Below are the code and all the weights of a small trained network. Each question names an input and a target symbol and asks about switching units off, where a switched-off unit gives its printed mean instead of its output.

import numpy as np


def w(rows, s, z=0):
    codes = np.array(rows[::2]) - 128.0
    scale = np.full(codes.shape[1], s)
    scale[-1] = z or s
    return codes * scale


def f(y):
    return y / 2 * (1 + np.tanh(0.7978845608 * (y + 0.044715 * y**3)))


def softmax(a):
    e = np.exp(a - a.max(-1, keepdims=True))
    return e / e.sum(-1, keepdims=True)


def log_softmax(a):
    a = a - a.max(-1, keepdims=True)
    return a - np.log(np.exp(a).sum(-1, keepdims=True))


def net(x, mask):
    ids = ['ΛΣΨαδζηθμξπτφω'.index(c) for c in x.split()]
    T = len(ids)
    res = E[ids] + P[:T]
    u = 0
    for l in range(3):
        q, k, v = (res @ M[l].T for M in (Q, K, V))
        z = softmax(np.where(np.tri(T) > 0, q @ k.T / 3**0.5, -1e9)) @ v
        res = res + np.where(mask[u], z, O[l][:, -1]) @ O[l][:, :-1]
        u += 1
        y = f(res @ A[l][:, :-1].T + A[l][:, -1])
        res = res + np.where(mask[u : u + 4], y, B[l][:, -1]) @ B[l][:, :-1]
        u += 4
    return log_softmax(res[-1] @ U[:, :-1].T + U[:, -1])


Q, K, V, O, A, B = {}, {}, {}, {}, {}, {}
E = w([
[183,134,83,162,147,126,163,108],'Λ',
[124,139,89,109,167,100,146,93],'Σ',
[190,115,59,132,167,105,183,79],'Ψ',
[87,85,35,131,63,230,190,249],'α',
[120,203,149,68,111,57,20,97],'δ',
[96,156,169,87,103,137,90,97],'ζ',
[59,92,137,71,209,153,158,135],'η',
[160,167,31,85,178,47,154,100],'θ',
[102,75,87,224,145,216,160,142],'μ',
[144,171,228,92,131,35,101,122],'ξ',
[158,35,87,226,70,241,180,218],'π',
[75,147,58,108,232,58,113,154],'τ',
[171,55,233,220,82,182,200,145],'φ',
[222,64,170,17,55,139,223,142],'ω',
],0.012)
P = w([
[30,194,80,205,148,7,161,169],'0',
[60,104,153,136,78,196,238,19],'1',
[87,192,235,90,228,185,67,105],'2',
[96,38,175,150,107,95,27,49],'3',
[52,134,138,129,59,204,222,45],'4',
[163,166,203,81,180,170,36,129],'5',
[90,46,123,137,130,84,53,72],'6',
[130,195,78,158,56,76,199,71],'7',
[218,142,123,60,166,203,119,134],'8',
[103,47,109,156,101,114,78,102],'9',
],0.011)
Q[0] = w([
[232,238,172,157,144,78,87,169],'0.h0',
[58,6,48,104,145,105,110,112],'0.h0',
[180,236,155,146,156,84,106,254],'0.h0',
],0.0061)
K[0] = w([
[111,55,133,133,114,168,83,53],'0.h0',
[254,162,131,100,87,118,160,160],'0.h0',
[95,148,89,65,117,158,136,69],'0.h0',
],0.0072)
V[0] = w([
[167,224,72,103,92,139,145,118],'0.h0',
[115,154,196,60,27,127,206,121],'0.h0',
[60,23,52,145,108,168,77,2],'0.h0',
],0.0061)
O[0] = w([
[205,158,41,96,113,73,140,110,114],'0.h0',
[172,103,178,146,63,174,90,108,255],'0.h0',
[69,82,77,87,132,255,184,121,127],'0.h0',
],0.009,0.002)
A[0] = w([
[102,66,116,190,127,91,168,255,147],'0.n0',
[158,125,163,115,218,142,92,154,172],'0.n1',
[105,208,100,160,91,113,199,111,106],'0.n2',
[176,141,86,99,139,83,119,119,2],'0.n3',
],0.0091,0.0057)
B[0] = w([
[103,117,183,118,254,136,131,85,247],'0.n0',
[148,176,52,114,69,250,53,209,246],'0.n1',
[12,82,212,21,150,157,222,73,253],'0.n2',
[157,110,101,168,209,112,61,91,108],'0.n3',
],0.0062,0.0026)
Q[1] = w([
[84,141,86,83,124,201,167,254],'1.h0',
[139,190,134,178,108,80,207,142],'1.h0',
[110,232,184,92,65,136,196,103],'1.h0',
],0.006)
K[1] = w([
[112,137,90,166,130,97,83,85],'1.h0',
[114,186,125,201,254,46,139,113],'1.h0',
[108,98,175,135,235,59,99,91],'1.h0',
],0.006)
V[1] = w([
[160,143,25,168,1,79,53,63],'1.h0',
[64,196,123,12,2,133,219,139],'1.h0',
[254,77,161,122,54,161,162,125],'1.h0',
],0.0055)
O[1] = w([
[201,201,50,145,102,49,130,42,2],'1.h0',
[109,120,183,57,9,151,85,233,181],'1.h0',
[254,37,220,70,114,60,207,70,76],'1.h0',
],0.007,0.0069)
A[1] = w([
[125,10,1,160,200,22,171,168,138],'1.n0',
[136,122,171,97,49,159,203,171,133],'1.n1',
[154,61,47,180,167,120,86,181,104],'1.n2',
[90,86,169,18,202,145,20,87,2],'1.n3',
],0.0071,0.004)
B[1] = w([
[176,133,210,135,38,177,37,2,152],'1.n0',
[124,151,55,118,192,61,84,97,255],'1.n1',
[172,121,111,218,93,215,47,135,140],'1.n2',
[208,113,87,230,126,124,191,129,223],'1.n3',
],0.008,0.0071)
Q[2] = w([
[12,157,62,245,97,79,209,49],'2.h0',
[109,183,101,75,130,19,234,116],'2.h0',
[1,183,215,56,180,163,189,108],'2.h0',
],0.0059)
K[2] = w([
[55,129,98,244,131,87,1,110],'2.h0',
[37,170,126,149,164,103,147,107],'2.h0',
[32,179,246,165,232,6,145,186],'2.h0',
],0.0055)
V[2] = w([
[125,157,138,58,170,119,28,71],'2.h0',
[79,103,150,87,2,168,167,100],'2.h0',
[205,104,186,235,57,214,175,31],'2.h0',
],0.0056)
O[2] = w([
[104,233,71,179,215,137,173,130,200],'2.h0',
[122,167,158,224,39,172,254,220,2],'2.h0',
[15,200,191,71,129,127,73,115,52],'2.h0',
],0.0099,0.0018)
A[2] = w([
[80,110,149,102,96,186,218,137,4],'2.n0',
[85,49,249,189,149,137,138,84,126],'2.n1',
[76,170,160,88,130,115,200,137,50],'2.n2',
[167,106,147,255,157,102,56,113,11],'2.n3',
],0.0066,0.003)
B[2] = w([
[138,145,44,177,2,50,41,178,164],'2.n0',
[157,192,61,33,95,106,212,100,253],'2.n1',
[194,171,233,137,124,109,150,190,147],'2.n2',
[51,138,154,45,56,126,103,140,166],'2.n3',
],0.0092,0.0064)
U = w([
[75,118,131,157,132,113,155,151,111],'Λ',
[122,124,50,149,81,110,95,115,31],'Σ',
[91,166,181,180,54,97,138,197,154],'Ψ',
[172,24,169,75,76,45,129,168,166],'α',
[166,163,110,132,171,200,205,63,102],'δ',
[158,145,84,146,26,142,191,144,3],'ζ',
[90,71,102,112,96,174,120,54,22],'η',
[170,211,178,103,210,235,165,201,232],'θ',
[86,104,118,104,67,125,43,125,46],'μ',
[132,94,107,195,122,145,84,2,152],'ξ',
[96,151,178,75,122,56,79,192,129],'π',
[67,68,164,113,189,136,128,135,94],'τ',
[176,164,126,34,128,205,122,110,167],'φ',
[144,173,187,120,78,130,248,82,164],'ω',
],0.0069,0.0056)

Each question gives the input, a string of symbols that net reads in full, and the target symbol t.
The units are the heads (3 rows each of Q, K, V and O) and the neurons (one row each of A and B). Each row of codes is followed by its name. A weight is (code - 128) times the scale printed after its matrix; where a second scale follows, it is the last column's (O, A, B and U).
mask holds one flag per unit, layer by layer, with each layer's heads first. A switched-off unit (its flag False) gives its mean, the last column of its rows in O or B, instead of its output. The means were averaged over made-up inputs and are rounded, as every weight is.
A unit's drop is (log p(t) with every unit on - log p(t) with that unit switched off) / (log p(t) with every unit on - log p(t) with every unit switched off).
The circuit of an input: a set's keep is (log p(t) with only the set's units on - log p(t) with every unit switched off) / (log p(t) with every unit on - log p(t) with every unit switched off). Starting from the 12 units with the biggest drops (on a tie, the unit counted first), units are removed one at a time, each time the one whose removal leaves the highest keep (on an exact tie, the one counted first), for as long as the keep stays at least 0.8.
circuit, biggest first: the units of the circuit, biggest drop first
unit that matters most: the unit with the biggest drop
top k neurons: the k neurons with the biggest drops, biggest first
k most important neurons of layer l: the k neurons of layer l with the biggest drops, biggest first
input Ψ ω π Ψ ξ α ω π, target Ψ: unit that matters most : 1.n0
input ω ω δ τ Ψ ζ π Ψ, target ω: top 2 neurons : 2.n2, 0.n1
input ζ ω ζ ζ Ψ ω α, target α: circuit, biggest first : 1.h0, 0.h0
input ξ ζ Ψ θ η Ψ Ψ ξ, target ξ: circuit, biggest first : 2.h0, 0.h0, 1.h0
input ζ Σ ω τ, target α: circuit, biggest first : 1.h0, 0.h0
input ω τ η μ, target μ: circuit, biggest first : 2.n3, 0.h0
input ξ μ α π ω ω π, target α: top 2 neurons : 1.n1, 0.n0
input Σ φ ζ ζ θ, target Σ: top 2 neurons : 0.n2, 2.n0
input π Σ δ ζ ζ, target π: top 2 neurons : 1.n0, 0.n0
input α α φ ω θ Λ φ ω, target α: 2 most important neurons of layer 0 : 0.n2, 0.n0
input τ θ ω ω ζ, target τ: 3 most important neurons of layer 0 : 0.n0, 0.n2, 0.n3
input Ψ Ψ Σ ω μ, target Ψ: 2 most important neurons of layer 0 : 0.n2, 0.n3
input α ζ Ψ Σ ζ π ω ζ Σ θ, target ξ: circuit, biggest first : 1.n0, 2.n1
input Ψ π θ α ω, target Ψ: most important neuron of layer 0 : 0.n2
input μ π τ ω θ δ Ψ μ μ φ, target ω: circuit, biggest first : 2.n1, 2.h0
input τ μ τ δ Λ, target τ: top 3 neurons : 0.n0, 1.n3, 0.n2
input α η ω η, target α: top 2 neurons : 1.n1, 1.n3
input α Ψ Λ δ ζ, target α: top 3 neurons : 0.n2, 0.n0, 1.n3
input ζ θ τ η Ψ Σ π, target φ: 2 most important neurons of layer 0 : 0.n0, 0.n1
input θ Λ ω Σ ζ ζ θ ω π Ψ, target α: circuit, biggest first : 1.h0
input α ζ μ α Ψ, target α: 2 most important neurons of layer 0 : 0.n2, 0.n0
input θ ω τ ξ ω δ θ, target α: 2 most important neurons of layer 1 : 1.n0, 1.n2
input π θ Λ ξ ζ φ ξ ξ, target π: 2 most important neurons of layer 0 : 0.n0, 0.n1
